[[-38 -30   5]
 [  9  14  32]
 [ 10  35   2]]
->
[[-38 -30]
 [  9  14]]

[[  7 -19  18 -10 -21]
 [-27  10  26  -9   3]
 [ 27 -32  -6  21   0]
 [ 29   7 -27  15  -1]]
->
[[  7 -19]
 [-27  10]]

[[ 12   9  -4 -20]
 [-15 -24   6  -3]
 [ 36 -23 -24 -12]
 [-18 -18 -17  11]]
->
[[ 12   9]
 [-15 -24]]

[[ 12  23 -13  35  28]
 [-28  10 -23   6  28]
 [ 31 -11 -27  16   9]
 [-11  32  -9 -25 -29]
 [-18 -14 -21  11   3]]
->
[[ 12  23]
 [-28  10]]

[[-39   6  34 -19]
 [-16 -23  27   5]
 [-42  18  -3 -24]
 [  1  -3  21  -2]
 [ 30  -8  33  -2]]
->
[[-39   6]
 [-16 -23]]

[[  3   0   3   0]
 [ -4   1  -8  11]
 [  2   0   3  -4]
 [ 39  -1  13 -17]]
->
[[ 3  0]
 [-4  1]]

[[  2   8   7]
 [  8  33   3]
 [ -3  38  11]
 [  5 -23  -7]]
->
[[ 2  8]
 [ 8 33]]
---
[[-21   3   9  10  24]
 [ -3 -39 -14 -14   1]
 [ 29   2  -9 -11 -33]
 [  3  34  13  12  -1]
 [-11   9   8   8  13]
 [-10  11   9   9  13]
 [-29   0  10  11  33]
 [  4  36  13  13  -2]]
->
[[-29   0  10  11  33]
 [-21   3   9  10  24]
 [-11   9   8   8  13]
 [-10  11   9   9  13]
 [ -3 -39 -14 -14   1]
 [  3  34  13  12  -1]
 [  4  36  13  13  -2]
 [ 29   2  -9 -11 -33]]

[[-10  -2   7   9   2  12   6   9]
 [-12   4  -6   9  -5  12   1   8]
 [  2 -11  19  -3   8  -3   2  -2]
 [-31   1   0  19  -2  35   6  19]
 [  0  16 -23   1  -8   0  -4  -1]
 [ 28  -1   0 -17   2 -31  -6 -16]
 [  7  -6  12  -5   7  -6   1  -4]
 [  6  -7   8  -9   6 -11  -1  -8]
 [  1 -17  21  -2   7  -2   3   0]
 [ 33   0  -1 -17   2 -25  -6 -15]]
->
[[-31   1   0  19  -2  35   6  19]
 [-12   4  -6   9  -5  12   1   8]
 [-10  -2   7   9   2  12   6   9]
 [  0  16 -23   1  -8   0  -4  -1]
 [  1 -17  21  -2   7  -2   3   0]
 [  2 -11  19  -3   8  -3   2  -2]
 [  6  -7   8  -9   6 -11  -1  -8]
 [  7  -6  12  -5   7  -6   1  -4]
 [ 28  -1   0 -17   2 -31  -6 -16]
 [ 33   0  -1 -17   2 -25  -6 -15]]

[[  2  -3   6 -11   0   4   6  -1   3  -5   5  -5  11]
 [  5  -8   7 -17 -11  -1   7  -6   5  -6  14 -12  19]
 [ -4   4 -12  19  -4  -9 -11   1  -4   9  -6   7 -19]
 [ -7   3 -28  36 -21 -24 -27  -3  -7  20  -4  10 -37]
 [  4   1  19 -22  19  19  18   4   4 -14  -1  -4  22]
 [ -2   1  -7  10  -4  -6  -6  -1  -2   5  -2   3 -10]
 [  1   0   3  -3   3   3   3   1   1  -2  -1   0   3]]
->
[[ -7   3 -28  36 -21 -24 -27  -3  -7  20  -4  10 -37]
 [ -4   4 -12  19  -4  -9 -11   1  -4   9  -6   7 -19]
 [ -2   1  -7  10  -4  -6  -6  -1  -2   5  -2   3 -10]
 [  1   0   3  -3   3   3   3   1   1  -2  -1   0   3]
 [  2  -3   6 -11   0   4   6  -1   3  -5   5  -5  11]
 [  4   1  19 -22  19  19  18   4   4 -14  -1  -4  22]
 [  5  -8   7 -17 -11  -1   7  -6   5  -6  14 -12  19]]

[[ 18 -13  19  30  32   7   8 -26   2  21   3  19]
 [-11  -9 -17   2   7 -21  -7  34  -5  26 -14   3]]
->
[[-11  -9 -17   2   7 -21  -7  34  -5  26 -14   3]
 [ 18 -13  19  30  32   7   8 -26   2  21   3  19]]

[[ 26   8  32  27 -11  24 -26]
 [ -7  18  11   7 -17   2  18]
 [ 21  -8  37  30 -19   3 -31]]
->
[[ -7  18  11   7 -17   2  18]
 [ 21  -8  37  30 -19   3 -31]
 [ 26   8  32  27 -11  24 -26]]

[[ 17 -28   4  33 -16 -44 -25]
 [ 12 -25 -12  24  15  16 -37]
 [ -6  34 -14  35   5  -1  30]
 [-15 -19  15   3 -15   9  -7]
 [ -3   0 -32 -39  28  24  16]
 [  6  31  41 -18 -19 -10  13]]
->
[[-15 -19  15   3 -15   9  -7]
 [ -6  34 -14  35   5  -1  30]
 [ -3   0 -32 -39  28  24  16]
 [  6  31  41 -18 -19 -10  13]
 [ 12 -25 -12  24  15  16 -37]
 [ 17 -28   4  33 -16 -44 -25]]

[[ 17 -32 -14 -21 -20 -30]
 [-14 -37  -3 -11  11 -35]]
->
[[-14 -37  -3 -11  11 -35]
 [ 17 -32 -14 -21 -20 -30]]

[[-17 -13  -9 -34  19  30   4   2 -18  36]
 [ -8 -11   4 -22  -1  19   7   6   2  23]
 [ -9  -3 -11 -14  18  12  -2  -3 -18  15]
 [  1  -4   7  -3  -8   3   5   4   8   3]
 [  2  -8  15  -8 -15   7  10   8  14   8]]
->
[[-17 -13  -9 -34  19  30   4   2 -18  36]
 [ -9  -3 -11 -14  18  12  -2  -3 -18  15]
 [ -8 -11   4 -22  -1  19   7   6   2  23]
 [  1  -4   7  -3  -8   3   5   4   8   3]
 [  2  -8  15  -8 -15   7  10   8  14   8]]
